Below is a small trained network, with its code and all its weights. Each question gives an input and a class and asks what happens when units are switched off, that is, made to give their printed mean instead of their output.

import numpy as np


def w(rows, s, z=0):
    codes = np.array(rows[::2]) - 128.0
    scale = np.full(codes.shape[1], s)
    scale[-1] = z or s
    return codes * scale


def norm(h):
    return h / np.sqrt((h * h).mean(-1, keepdims=True) + 1e-5)


def f(y):
    return np.maximum(y, 0)


def log_softmax(a):
    a = a - a.max(-1, keepdims=True)
    return a - np.log(np.exp(a).sum(-1, keepdims=True))


def net(x, mask):
    res = np.array(x, float).reshape(1, 5) / 4 @ E
    u = 0
    for l in range(3):
        y = f(norm(res) @ A[l][:, :-1].T + A[l][:, -1])
        res = res + np.where(mask[u : u + 10], y, B[l][:, -1]) @ B[l][:, :-1]
        u += 10
    return log_softmax(norm(res)[-1] @ U[:, :-1].T + U[:, -1])


A, B = {}, {}
E = w([
[145,38,73,160,161,163,72,143,152,121,52],'x0',
[188,192,25,86,88,155,80,146,136,123,141],'x1',
[142,150,85,86,193,146,191,122,61,73,72],'x2',
[76,79,43,72,219,49,118,99,165,157,208],'x3',
[3,201,118,117,133,173,120,101,165,182,60],'x4',
],0.0033)
A[0] = w([
[171,180,59,57,101,186,44,145,115,148,157,3],'L0N0',
[130,60,75,183,113,157,69,155,181,37,37,76],'L0N1',
[163,226,163,160,130,125,182,116,101,97,203,75],'L0N2',
[92,201,35,70,93,254,84,128,125,180,138,135],'L0N3',
[123,186,176,59,111,139,204,156,136,149,208,21],'L0N4',
[172,92,110,191,116,74,154,136,19,44,126,136],'L0N5',
[78,193,183,75,91,165,143,70,89,76,197,65],'L0N6',
[151,77,61,47,198,33,52,54,206,162,180,101],'L0N7',
[84,83,148,196,11,83,22,186,216,204,198,52],'L0N8',
[240,191,53,120,102,95,82,198,103,110,157,98],'L0N9',
],0.0032,0.0055)
B[0] = w([
[254,134,98,38,47,76,133,79,148,84,61,140],'L0N0',
[150,93,83,142,137,131,128,153,119,180,117,195],'L0N1',
[131,100,88,161,107,94,134,160,125,147,103,170],'L0N2',
[130,120,194,91,134,105,116,88,140,135,88,246],'L0N3',
[133,147,79,163,108,47,152,139,56,184,108,142],'L0N4',
[88,145,145,104,138,136,79,151,143,148,120,228],'L0N5',
[140,116,104,147,128,93,102,162,124,158,110,161],'L0N6',
[123,127,119,122,100,160,211,169,146,149,151,252],'L0N7',
[170,191,122,187,178,112,131,125,156,100,133,200],'L0N8',
[137,107,159,93,110,78,120,87,160,120,94,211],'L0N9',
],0.0074,0.0031)
A[1] = w([
[67,116,204,167,164,109,175,82,139,153,63,82],'L1N0',
[206,29,143,150,115,108,118,156,53,10,232,76],'L1N1',
[105,58,190,133,155,118,81,27,100,115,119,1],'L1N2',
[199,75,125,91,97,93,83,185,106,20,189,82],'L1N3',
[176,165,191,158,3,219,95,141,134,151,122,72],'L1N4',
[117,74,230,179,194,104,179,127,89,87,120,41],'L1N5',
[159,165,88,110,194,179,161,92,20,3,81,72],'L1N6',
[177,164,167,147,72,190,147,142,63,105,63,88],'L1N7',
[103,134,43,66,176,74,177,151,58,97,98,116],'L1N8',
[96,220,165,129,64,86,123,64,27,105,207,65],'L1N9',
],0.0046,0.0044)
B[1] = w([
[133,125,102,67,141,107,51,90,118,97,110,230],'L1N0',
[25,211,183,77,154,216,87,135,100,243,116,216],'L1N1',
[162,100,88,41,88,110,160,91,190,107,74,134],'L1N2',
[66,203,184,107,118,175,119,110,122,198,68,218],'L1N3',
[112,103,67,78,177,129,160,151,115,53,199,221],'L1N4',
[203,87,133,78,80,79,97,44,147,119,144,192],'L1N5',
[188,181,147,234,137,115,49,127,174,119,241,185],'L1N6',
[82,74,106,100,100,108,131,164,172,76,213,226],'L1N7',
[157,160,154,199,114,109,117,140,190,143,188,252],'L1N8',
[207,59,3,184,166,92,97,189,61,202,84,185],'L1N9',
],0.0058,0.003)
A[2] = w([
[166,56,90,187,170,187,146,161,130,167,46,4],'L2N0',
[105,113,93,125,152,144,235,109,125,118,159,54],'L2N1',
[118,171,126,154,103,60,209,159,74,162,127,130],'L2N2',
[74,144,169,102,153,154,116,106,142,149,93,109],'L2N3',
[158,182,133,254,134,134,125,137,160,114,147,109],'L2N4',
[146,94,157,159,71,190,151,176,107,34,104,43],'L2N5',
[52,183,94,120,165,139,94,99,115,112,81,15],'L2N6',
[107,140,164,159,86,160,130,177,53,54,130,92],'L2N7',
[162,137,174,135,122,142,200,160,190,160,157,132],'L2N8',
[96,40,206,174,146,93,153,45,90,138,118,93],'L2N9',
],0.0068,0.0037)
B[2] = w([
[186,81,68,229,127,12,147,172,3,186,109,207],'L2N0',
[80,80,116,120,69,181,169,181,158,78,137,176],'L2N1',
[162,44,82,186,151,132,122,171,84,144,69,233],'L2N2',
[166,129,161,114,130,155,131,172,79,121,126,234],'L2N3',
[118,117,215,178,211,98,121,54,140,98,141,226],'L2N4',
[54,130,79,106,163,109,221,126,153,143,185,177],'L2N5',
[130,136,227,132,83,188,89,159,66,156,160,183],'L2N6',
[85,101,95,135,146,142,164,117,184,194,122,168],'L2N7',
[97,122,140,147,121,164,104,97,104,49,94,254],'L2N8',
[223,241,37,79,69,108,141,101,159,116,109,203],'L2N9',
],0.0071,0.0032)
U = w([
[177,68,33,213,131,55,121,212,42,218,78,144],'0',
[58,195,231,79,108,247,71,178,71,219,92,137],'1',
[30,77,49,86,124,161,249,168,218,62,225,128],'2',
[237,193,70,28,35,71,105,36,180,86,53,122],'3',
[146,183,201,238,221,108,72,64,190,88,191,117],'4',
[121,49,178,112,118,81,105,115,102,51,26,190],'5',
[80,151,125,87,182,105,184,100,73,79,29,11],'6',
],0.011,0.012)

Each question gives the input, the list of numbers given to net, and the class t.
The units are the neurons (one row each of A and B). Each row of codes is followed by its name. A weight is (code - 128) times the scale printed after its matrix; where a second scale follows, it is the last column's (A, B and U).
mask holds one flag per neuron, layer by layer. A switched-off neuron (its flag False) gives its mean, the last column of its row in B, instead of its output. The means were averaged over made-up inputs and are rounded, as every weight is.
A unit's drop is (log p(t) with every unit on - log p(t) with that unit switched off) / (log p(t) with every unit on - log p(t) with every unit switched off).
The circuit of an input: a set's keep is (log p(t) with only the set's units on - log p(t) with every unit switched off) / (log p(t) with every unit on - log p(t) with every unit switched off). Starting from the 12 units with the biggest drops (on a tie, the unit counted first), units are removed one at a time, each time the one whose removal leaves the highest keep (on an exact tie, the one counted first), for as long as the keep stays at least 0.8.
circuit, biggest first: the units of the circuit, biggest drop first
k most important neurons: the k neurons with the biggest drops, biggest first
top k neurons in layer l: the k neurons of layer l with the biggest drops, biggest first
input [-2,-5,-8,-5,-8], class 1: top 4 neurons in layer 1 -> [L1N1; L1N3; L1N8; L1N6]
input [5,-5,-7,6,1], class 4: circuit, biggest first -> [L0N8]
input [7,-7,8,0,-5], class 4: 3 most important neurons -> [L1N6; L0N3; L0N9]
input [3,0,-4,-6,-5], class 2: circuit, biggest first -> [L1N4; L2N5]
input [2,8,3,7,2], class 3: 2 most important neurons -> [L0N0; L0N3]
input [-4,-1,-4,-3,2], class 0: top 4 neurons in layer 1 -> [L1N9; L1N8; L1N6; L1N4]
input [5,6,-8,6,-8], class 1: circuit, biggest first -> [L1N1; L1N3]
input [0,-3,6,8,-6], class 2: circuit, biggest first -> [L0N7; L2N1]
input [-2,-7,-2,-6,5], class 3: top 3 neurons in layer 1 -> [L1N5; L1N0; L1N1]
input [-6,-3,-2,-8,-6], class 2: top 2 neurons in layer 1 -> [L1N4; L1N7]
input [-5,4,7,-1,-4], class 4: 2 most important neurons -> [L1N6; L1N8]
input [-2,-1,-3,3,3], class 5: top 2 neurons in layer 0 -> [L0N7; L0N5]
input [-5,-8,7,6,8], class 1: top 2 neurons in layer 0 -> [L0N3; L0N9]
input [7,-5,7,4,6], class 0: circuit, biggest first -> [L2N0]
input [4,-4,0,-4,-5], class 1: 2 most important neurons -> [L1N1; L0N3]
input [8,-3,0,-5,8], class 0: 3 most important neurons -> [L2N0; L0N1; L1N1]
input [3,2,-4,5,1], class 2: 2 most important neurons -> [L0N7; L2N1]
input [-4,-2,6,6,-5], class 2: 2 most important neurons -> [L0N7; L0N8]
input [-1,-8,-3,-6,-7], class 3: 2 most important neurons -> [L1N5; L2N9]
input [-1,7,-4,-7,-3], class 2: circuit, biggest first -> [L1N4]
